Here is a tiny trained network, its code and every weight. The questions are about switching its units off for an input and a target symbol, where a switched-off unit gives its printed mean instead of its output.

import numpy as np


def w(rows, s, z=0):
    codes = np.array(rows[::2]) - 128.0
    scale = np.full(codes.shape[1], s)
    scale[-1] = z or s
    return codes * scale


def f(y):
    return np.maximum(y, 0)


def softmax(a):
    e = np.exp(a - a.max(-1, keepdims=True))
    return e / e.sum(-1, keepdims=True)


def log_softmax(a):
    a = a - a.max(-1, keepdims=True)
    return a - np.log(np.exp(a).sum(-1, keepdims=True))


def net(x, mask):
    ids = ['αβγζθλμξπφ'.index(c) for c in x.split()]
    T = len(ids)
    res = E[ids] + P[:T]
    u = 0
    for l in range(3):
        r = res
        for j in range(2):
            rows = slice(4 * j, 4 * j + 4)
            q, k, v = (r @ M[l][rows].T for M in (Q, K, V))
            z = softmax(np.where(np.tri(T) > 0, q @ k.T / 4**0.5, -1e9)) @ v
            o = O[l][rows]
            res = res + np.where(mask[u + j], z, o[:, -1]) @ o[:, :-1]
        u += 2
        y = f(res @ A[l][:, :-1].T + A[l][:, -1])
        res = res + np.where(mask[u : u + 4], y, B[l][:, -1]) @ B[l][:, :-1]
        u += 4
    return log_softmax(res[-1] @ U[:, :-1].T + U[:, -1])


Q, K, V, O, A, B = {}, {}, {}, {}, {}, {}
E = w([
[135,157,86],'α',
[143,157,97],'β',
[141,162,98],'γ',
[200,38,117],'ζ',
[81,63,106],'θ',
[174,206,168],'λ',
[95,2,207],'μ',
[132,51,226],'ξ',
[251,55,158],'π',
[14,122,209],'φ',
],0.009)
P = w([
[118,211,2],'0',
[179,190,81],'1',
[195,178,133],'2',
[184,146,151],'3',
[168,112,157],'4',
[162,99,173],'5',
[157,82,177],'6',
[164,62,177],'7',
],0.0023)
Q[0] = w([
[71,151,189],'L0H0',
[71,217,99],'L0H0',
[94,205,64],'L0H0',
[75,156,181],'L0H0',
[228,169,97],'L0H1',
[222,198,133],'L0H1',
[187,159,231],'L0H1',
[133,140,2],'L0H1',
],0.0094)
K[0] = w([
[148,213,90],'L0H0',
[1,172,108],'L0H0',
[29,139,126],'L0H0',
[141,220,77],'L0H0',
[124,151,23],'L0H1',
[100,186,20],'L0H1',
[98,251,131],'L0H1',
[147,22,33],'L0H1',
],0.0086)
V[0] = w([
[113,231,17],'L0H0',
[137,64,177],'L0H0',
[146,28,88],'L0H0',
[139,123,67],'L0H0',
[193,152,196],'L0H1',
[91,86,100],'L0H1',
[96,125,2],'L0H1',
[80,85,171],'L0H1',
],0.0053)
O[0] = w([
[52,87,81,10],'L0H0',
[205,166,148,187],'L0H0',
[234,108,86,146],'L0H0',
[132,86,91,101],'L0H0',
[97,104,208,225],'L0H1',
[139,164,76,72],'L0H1',
[176,102,2,21],'L0H1',
[94,198,136,111],'L0H1',
],0.0047,0.0011)
A[0] = w([
[116,191,149,232],'L0N0',
[12,98,145,252],'L0N1',
[156,196,129,212],'L0N2',
[82,116,213,109],'L0N3',
],0.011,0.002)
B[0] = w([
[73,204,95,227],'L0N0',
[48,134,59,229],'L0N1',
[137,202,58,225],'L0N2',
[110,68,255,253],'L0N3',
],0.0073,0.0032)
Q[1] = w([
[65,75,212],'L1H0',
[250,171,114],'L1H0',
[15,75,129],'L1H0',
[230,180,116],'L1H0',
[141,158,48],'L1H1',
[107,1,94],'L1H1',
[146,68,92],'L1H1',
[162,162,77],'L1H1',
],0.007)
K[1] = w([
[45,185,104],'L1H0',
[254,114,34],'L1H0',
[19,136,234],'L1H0',
[242,121,70],'L1H0',
[197,112,177],'L1H1',
[47,161,251],'L1H1',
[114,125,246],'L1H1',
[170,83,146],'L1H1',
],0.0049)
V[1] = w([
[215,174,118],'L1H0',
[62,62,223],'L1H0',
[56,20,213],'L1H0',
[106,82,253],'L1H0',
[57,72,124],'L1H1',
[228,172,181],'L1H1',
[54,121,107],'L1H1',
[196,139,71],'L1H1',
],0.0035)
O[1] = w([
[92,40,3,59],'L1H0',
[76,220,253,254],'L1H0',
[72,226,241,232],'L1H0',
[27,187,210,253],'L1H0',
[217,132,221,124],'L1H1',
[23,119,80,130],'L1H1',
[238,130,151,157],'L1H1',
[44,180,67,65],'L1H1',
],0.0024,0.00084)
A[1] = w([
[219,205,37,229],'L1N0',
[192,82,187,254],'L1N1',
[65,15,126,173],'L1N2',
[77,216,2,154],'L1N3',
],0.0061,0.0037)
B[1] = w([
[150,188,53,253],'L1N0',
[254,95,223,234],'L1N1',
[64,92,93,185],'L1N2',
[12,209,19,210],'L1N3',
],0.0066,0.0051)
Q[2] = w([
[145,253,146],'L2H0',
[107,248,160],'L2H0',
[154,220,124],'L2H0',
[62,114,94],'L2H0',
[181,187,128],'L2H1',
[58,83,52],'L2H1',
[171,152,187],'L2H1',
[169,199,153],'L2H1',
],0.0065)
K[2] = w([
[52,253,56],'L2H0',
[35,227,100],'L2H0',
[105,196,89],'L2H0',
[81,112,159],'L2H0',
[79,145,171],'L2H1',
[129,54,84],'L2H1',
[118,215,153],'L2H1',
[87,168,173],'L2H1',
],0.008)
V[2] = w([
[119,29,193],'L2H0',
[154,216,71],'L2H0',
[100,13,178],'L2H0',
[254,22,187],'L2H0',
[27,40,101],'L2H1',
[42,199,186],'L2H1',
[113,207,142],'L2H1',
[82,112,214],'L2H1',
],0.0062)
O[2] = w([
[136,199,150,24],'L2H0',
[126,30,95,218],'L2H0',
[146,235,174,19],'L2H0',
[200,196,95,2],'L2H0',
[2,134,251,102],'L2H1',
[99,57,122,197],'L2H1',
[155,38,115,188],'L2H1',
[58,92,85,115],'L2H1',
],0.0057,0.0056)
A[2] = w([
[1,157,42,95],'L2N0',
[223,58,71,254],'L2N1',
[34,169,60,144],'L2N2',
[236,206,208,195],'L2N3',
],0.0048,0.0052)
B[2] = w([
[100,255,58,208],'L2N0',
[136,46,105,255],'L2N1',
[82,196,62,191],'L2N2',
[166,186,93,229],'L2N3',
],0.0078,0.0085)
U = w([
[128,135,131,2],'α',
[96,162,57,194],'β',
[136,2,201,210],'γ',
[213,129,105,115],'ζ',
[112,47,123,156],'θ',
[116,147,142,63],'λ',
[140,214,160,200],'μ',
[124,141,132,10],'ξ',
[126,144,132,10],'π',
[48,185,155,81],'φ',
],0.0076,0.0052)

Each question gives the input, a string of symbols that net reads in full, and the target symbol t.
The units are the heads (4 rows each of Q, K, V and O) and the neurons (one row each of A and B). Each row of codes is followed by its name. A weight is (code - 128) times the scale printed after its matrix; where a second scale follows, it is the last column's (O, A, B and U).
mask holds one flag per unit, layer by layer, with each layer's heads first. A switched-off unit (its flag False) gives its mean, the last column of its rows in O or B, instead of its output. The means were averaged over made-up inputs and are rounded, as every weight is.
A unit's drop is (log p(t) with every unit on - log p(t) with that unit switched off) / (log p(t) with every unit on - log p(t) with every unit switched off).
The circuit of an input: a set's keep is (log p(t) with only the set's units on - log p(t) with every unit switched off) / (log p(t) with every unit on - log p(t) with every unit switched off). Starting from the 12 units with the biggest drops (on a tie, the unit counted first), units are removed one at a time, each time the one whose removal leaves the highest keep (on an exact tie, the one counted first), for as long as the keep stays at least 0.8.
circuit, biggest first: the units of the circuit, biggest drop first
unit that matters most: the unit with the biggest drop
k most important neurons: the k neurons with the biggest drops, biggest first
k most important neurons of layer l: the k neurons of layer l with the biggest drops, biggest first
which heads matter: for each layer, one digit per head in row order, 1 if its drop is at least 0.15 and else 0, layers parted by /
input α λ β φ β, target θ: 2 most important neurons : [L0N3 L1N3]
input γ β α γ, target θ: most important neuron of layer 0 : [L0N1]
input β μ φ π, target γ: 3 most important neurons : [L0N3 L1N0 L2N0]
input μ γ α π λ α, target θ: which heads matter : 01 / 00 / 10
input π γ π ξ, target ζ: circuit, biggest first : [L2H0 L0H0 L1N1 L2H1]
input λ α λ θ, target φ: which heads matter : 10 / 00 / 11
input γ ξ β λ α β ξ α, target θ: 2 most important neurons of layer 0 : [L0N3 L0N1]
input ζ λ λ λ, target γ: 2 most important neurons : [L0N3 L0N1]
input β γ γ α γ β, target θ: which heads matter : 00 / 00 / 10
input λ α β ζ, target ζ: which heads matter : 00 / 00 / 10
input λ β ζ λ ζ ξ φ λ, target γ: which heads matter : 01 / 00 / 10
input γ β φ μ θ, target γ: which heads matter : 11 / 11 / 00
input β φ β π, target γ: which heads matter : 10 / 00 / 01
input μ β β ζ φ, target φ: 2 most important neurons of layer 1 : [L1N1 L1N2]
input λ β β λ θ, target φ: 3 most important neurons of layer 0 : [L0N1 L0N2 L0N0]
input α ξ λ, target β: 4 most important neurons : [L0N2 L0N3 L0N0 L1N3]
input λ β λ β ξ π γ β, target γ: 2 most important neurons : [L0N1 L0N0]
input μ μ θ ζ ζ, target ζ: which heads matter : 10 / 00 / 10
input γ λ θ λ, target θ: 3 most important neurons of layer 0 : [L0N1 L0N3 L0N2]
input γ β λ α λ γ ζ β, target γ: unit that matters most : L2H0
input λ λ λ φ λ θ, target γ: 2 most important neurons : [L0N0 L1N3]
input β λ ξ λ θ, target μ: unit that matters most : L2H0
